Below is a small trained network, with its code and all its weights. Each question gives an input and a class and asks what happens when units are switched off, that is, made to give their printed mean instead of their output.

import numpy as np


def w(rows, s, z=0):
    codes = np.array(rows[::2]) - 128.0
    scale = np.full(codes.shape[1], s)
    scale[-1] = z or s
    return codes * scale


def f(y):
    return y / 2 * (1 + np.tanh(0.7978845608 * (y + 0.044715 * y**3)))


def log_softmax(a):
    a = a - a.max(-1, keepdims=True)
    return a - np.log(np.exp(a).sum(-1, keepdims=True))


def net(x, mask):
    res = np.array(x, float).reshape(1, 8) / 4 @ E
    y = f(res @ A[0][:, :-1].T + A[0][:, -1])
    res = res + np.where(mask, y, B[0][:, -1]) @ B[0][:, :-1]
    return log_softmax(res[-1] @ U[:, :-1].T + U[:, -1])


A, B = {}, {}
E = w([
[111,132,121,148,127,139,144,122,139,96,130,106],'x0',
[99,137,128,150,151,136,136,109,136,126,123,117],'x1',
[65,32,14,48,89,211,83,67,243,104,105,190],'x2',
[66,40,216,72,166,176,115,160,122,111,100,50],'x3',
[149,129,107,120,133,143,149,145,123,108,125,122],'x4',
[25,104,60,158,80,191,143,155,35,186,147,73],'x5',
[73,113,118,135,205,117,94,171,81,81,159,247],'x6',
[69,150,152,154,140,128,122,103,148,139,121,124],'x7',
],0.012)
A[0] = w([
[165,195,207,216,161,27,136,232,39,134,132,59,11],'n0',
[68,128,149,175,217,103,114,218,58,51,219,222,53],'n1',
[78,113,142,184,66,170,183,172,19,190,181,105,12],'n2',
[158,208,73,233,78,92,133,152,146,151,189,160,37],'n3',
[110,66,207,108,154,120,91,172,73,101,159,45,70],'n4',
[106,68,254,81,160,214,144,185,132,110,49,101,4],'n5',
[173,163,152,156,68,108,213,136,175,204,31,27,47],'n6',
[204,149,241,126,197,47,151,128,234,55,94,145,18],'n7',
],0.0079,0.0029)
B[0] = w([
[98,69,53,214,97,165,43,116,194,84,91,155,254],'n0',
[187,123,229,16,57,141,111,56,85,85,119,67,214],'n1',
[13,115,106,33,163,113,174,202,148,177,196,119,184],'n2',
[164,201,91,183,169,48,168,133,86,122,79,140,178],'n3',
[117,198,157,139,146,71,180,115,139,122,132,210,185],'n4',
[179,121,144,215,170,56,174,85,168,188,78,186,191],'n5',
[189,175,253,28,129,147,71,93,154,122,153,73,189],'n6',
[77,92,85,138,148,219,175,195,76,228,194,118,221],'n7',
],0.011,0.023)
U = w([
[106,62,53,135,116,174,34,115,247,84,95,169,144],'0',
[95,108,102,130,141,163,162,178,99,169,215,120,252],'1',
[172,130,186,97,112,137,85,89,127,101,151,101,19],'2',
[159,165,110,177,154,52,179,111,140,125,118,173,71],'3',
],0.015,0.0036)

Each question gives the input, the list of numbers given to net, and the class t.
The units are the neurons (one row each of A and B). Each row of codes is followed by its name. A weight is (code - 128) times the scale printed after its matrix; where a second scale follows, it is the last column's (A, B and U).
mask holds one flag per neuron, in row order. A switched-off neuron (its flag False) gives its mean, the last column of its row in B, instead of its output. The means were averaged over made-up inputs and are rounded, as every weight is.
A unit's drop is (log p(t) with every unit on - log p(t) with that unit switched off) / (log p(t) with every unit on - log p(t) with every unit switched off).
The circuit of an input: a set's keep is (log p(t) with only the set's units on - log p(t) with every unit switched off) / (log p(t) with every unit on - log p(t) with every unit switched off). Starting from all 8 units, units are removed one at a time, each time the one whose removal leaves the highest keep (on an exact tie, the one counted first), for as long as the keep stays at least 0.8.
units of the circuit, in order: the units of the circuit, biggest drop first
unit that matters most: the unit with the biggest drop
k most important neurons: the k neurons with the biggest drops, biggest first
drop of u: that unit's drop, to one decimal
input [-5,-6,-3,-7,-7,6,2,0], class 3: units of the circuit, in order => n3
input [3,7,4,7,-7,0,6,0], class 3: 3 most important neurons => n5, n0, n6
input [0,4,3,2,7,-8,6,-1], class 1: 2 most important neurons => n7, n0
input [-5,4,1,-1,5,-3,2,-3], class 1: 3 most important neurons => n0, n6, n1
input [0,-3,-5,0,7,4,0,8], class 0: 2 most important neurons => n0, n7
input [6,3,2,3,3,-3,4,7], class 2: 2 most important neurons => n0, n2
input [-1,0,-2,5,3,-4,-2,-7], class 3: 4 most important neurons => n5, n2, n4, n1
input [0,-2,7,8,-3,1,1,-4], class 3: units of the circuit, in order => n0, n5
input [-1,8,-7,-2,-5,2,6,0], class 0: 2 most important neurons => n0, n6
input [3,-3,-5,-5,4,-4,-5,-7], class 0: 2 most important neurons => n0, n1
input [-8,-3,-4,5,6,1,-3,6], class 3: 2 most important neurons => n4, n5
input [-5,-3,3,7,6,-4,2,-8], class 3: 2 most important neurons => n5, n0
input [-3,-4,2,-8,5,-8,-3,-7], class 1: 2 most important neurons => n7, n5
input [0,-5,-2,1,4,-2,6,-5], class 2: units of the circuit, in order => n1
input [6,2,-5,8,-1,-7,-6,-8], class 3: 4 most important neurons => n5, n4, n2, n1
input [6,7,2,-4,0,-4,-6,-5], class 2: 3 most important neurons => n0, n6, n2
input [6,6,-6,-4,6,-5,7,-5], class 2: drop of n1 => 3.1
input [2,3,-4,-5,5,-7,-2,3], class 1: drop of n7 => 1.5
input [0,2,-7,6,2,-2,2,3], class 0: drop of n6 => 0.0
input [8,-8,2,-5,-4,5,7,-7], class 2: unit that matters most => n1
